Below are the code and all the weights of a small trained network. Each question names an input and a class and asks about switching units off, where a switched-off unit gives its printed mean instead of its output.

import numpy as np


def w(rows, s, z=0):
    codes = np.array(rows[::2]) - 128.0
    scale = np.full(codes.shape[1], s)
    scale[-1] = z or s
    return codes * scale


def f(y):
    return np.maximum(y, 0)


def log_softmax(a):
    a = a - a.max(-1, keepdims=True)
    return a - np.log(np.exp(a).sum(-1, keepdims=True))


def net(x, mask):
    res = np.array(x, float).reshape(1, 4) / 4 @ E
    y = f(res @ A[0][:, :-1].T + A[0][:, -1])
    res = res + np.where(mask, y, B[0][:, -1]) @ B[0][:, :-1]
    return log_softmax(res[-1] @ U[:, :-1].T + U[:, -1])


A, B = {}, {}
E = w([
[169,136,32,115,153,213,178,33,160,205],'x0',
[119,180,112,146,35,206,80,204,42,67],'x1',
[158,70,117,119,3,94,60,122,177,115],'x2',
[95,57,186,147,140,181,91,106,37,202],'x3',
],0.0067)
A[0] = w([
[130,124,155,122,163,128,113,188,103,103,23],'neuron 0',
[129,76,156,131,254,141,132,21,108,253,178],'neuron 1',
[131,141,111,130,104,218,127,112,81,145,113],'neuron 2',
[133,135,132,119,238,113,143,125,134,137,176],'neuron 3',
[136,164,86,132,95,200,148,111,111,121,74],'neuron 4',
[133,120,128,123,143,39,149,86,207,106,148],'neuron 5',
[129,114,92,114,29,139,122,77,162,149,142],'neuron 6',
[117,117,121,132,96,114,96,159,133,100,244],'neuron 7',
[107,132,207,137,94,139,96,223,28,96,221],'neuron 8',
[144,142,116,110,165,101,131,119,182,129,160],'neuron 9',
[124,170,123,125,164,130,152,175,111,82,110],'neuron 10',
[117,105,124,129,176,135,130,87,124,182,171],'neuron 11',
[100,131,178,120,158,119,118,208,66,98,26],'neuron 12',
[127,161,105,117,102,148,126,159,120,87,5],'neuron 13',
[127,77,182,123,17,108,88,150,78,128,186],'neuron 14',
],0.013,0.0025)
B[0] = w([
[125,142,151,142,98,140,125,150,89,130,162],'neuron 0',
[169,124,249,143,166,207,131,66,46,204,228],'neuron 1',
[125,118,21,121,153,106,122,160,144,143,175],'neuron 2',
[116,131,189,135,165,76,135,94,179,68,180],'neuron 3',
[123,109,54,116,151,173,112,154,139,174,163],'neuron 4',
[118,115,83,128,65,104,124,143,249,121,189],'neuron 5',
[146,93,188,135,56,175,123,147,77,170,174],'neuron 6',
[158,99,156,146,101,130,136,99,134,145,176],'neuron 7',
[118,125,123,131,16,116,130,202,73,85,248],'neuron 8',
[110,96,88,124,140,75,104,159,149,119,164],'neuron 9',
[137,117,197,141,159,105,132,72,124,125,170],'neuron 10',
[159,143,189,97,136,164,125,99,126,148,170],'neuron 11',
[136,156,119,112,41,162,120,142,57,113,194],'neuron 12',
[117,117,167,118,169,156,119,97,107,188,156],'neuron 13',
[141,105,160,115,93,108,136,97,244,170,215],'neuron 14',
],0.017,0.016)
U = w([
[110,74,132,148,12,87,102,174,165,109,215],'0',
[111,185,180,169,100,151,146,140,29,81,2],'1',
[106,118,2,127,126,183,101,192,82,163,143],'2',
[153,106,183,158,163,159,133,48,131,183,169],'3',
[51,123,55,148,168,38,145,126,217,60,63],'4',
],0.0057,0.0028)

Each question gives the input, the list of numbers given to net, and the class t.
The units are the neurons (one row each of A and B). Each row of codes is followed by its name. A weight is (code - 128) times the scale printed after its matrix; where a second scale follows, it is the last column's (A, B and U).
mask holds one flag per neuron, in row order. A switched-off neuron (its flag False) gives its mean, the last column of its row in B, instead of its output. The means were averaged over made-up inputs and are rounded, as every weight is.
A unit's drop is (log p(t) with every unit on - log p(t) with that unit switched off) / (log p(t) with every unit on - log p(t) with every unit switched off).
The circuit of an input: a set's keep is (log p(t) with only the set's units on - log p(t) with every unit switched off) / (log p(t) with every unit on - log p(t) with every unit switched off). Starting from the 12 units with the biggest drops (on a tie, the unit counted first), units are removed one at a time, each time the one whose removal leaves the highest keep (on an exact tie, the one counted first), for as long as the keep stays at least 0.8.
units of the circuit, in order: the units of the circuit, biggest drop first
most important unit: the unit with the biggest drop
top k neurons: the k neurons with the biggest drops, biggest first
drop of u: that unit's drop, to one decimal
input [-4,1,-3,6], class 1: units of the circuit, in order => (neuron 5)
input [-2,6,-4,-3], class 1: top 2 neurons => (neuron 5; neuron 14)
input [1,6,-7,2], class 2: units of the circuit, in order => (neuron 2; neuron 4)
input [-3,-1,-4,-5], class 4: top 3 neurons => (neuron 1; neuron 8; neuron 6)
input [8,0,-1,-6], class 2: units of the circuit, in order => (neuron 4; neuron 14)
input [-1,-2,-3,3], class 3: top 2 neurons => (neuron 8; neuron 1)
input [-8,-1,-4,8], class 1: top 2 neurons => (neuron 5; neuron 12)
input [-1,-5,-7,-6], class 4: top 3 neurons => (neuron 5; neuron 9; neuron 3)
input [1,6,-6,5], class 2: top 2 neurons => (neuron 2; neuron 4)
input [-3,-2,-7,1], class 1: top 2 neurons => (neuron 14; neuron 12)
input [1,4,-7,-8], class 4: top 3 neurons => (neuron 1; neuron 6; neuron 11)
input [8,-1,2,-2], class 3: top 2 neurons => (neuron 8; neuron 1)
input [8,3,6,-5], class 2: top 2 neurons => (neuron 4; neuron 14)
input [-4,0,-5,-2], class 1: most important unit => neuron 14
input [0,3,-7,-1], class 1: top 3 neurons => (neuron 14; neuron 5; neuron 10)
input [0,0,-2,-7], class 4: drop of neuron 1 => 0.3
input [3,0,6,7], class 3: drop of neuron 6 => 0.0
input [-8,-6,-5,7], class 1: drop of neuron 12 => 0.1
input [-2,-8,0,0], class 3: drop of neuron 1 => 1.4
input [-4,-3,0,-8], class 4: most important unit => neuron 8
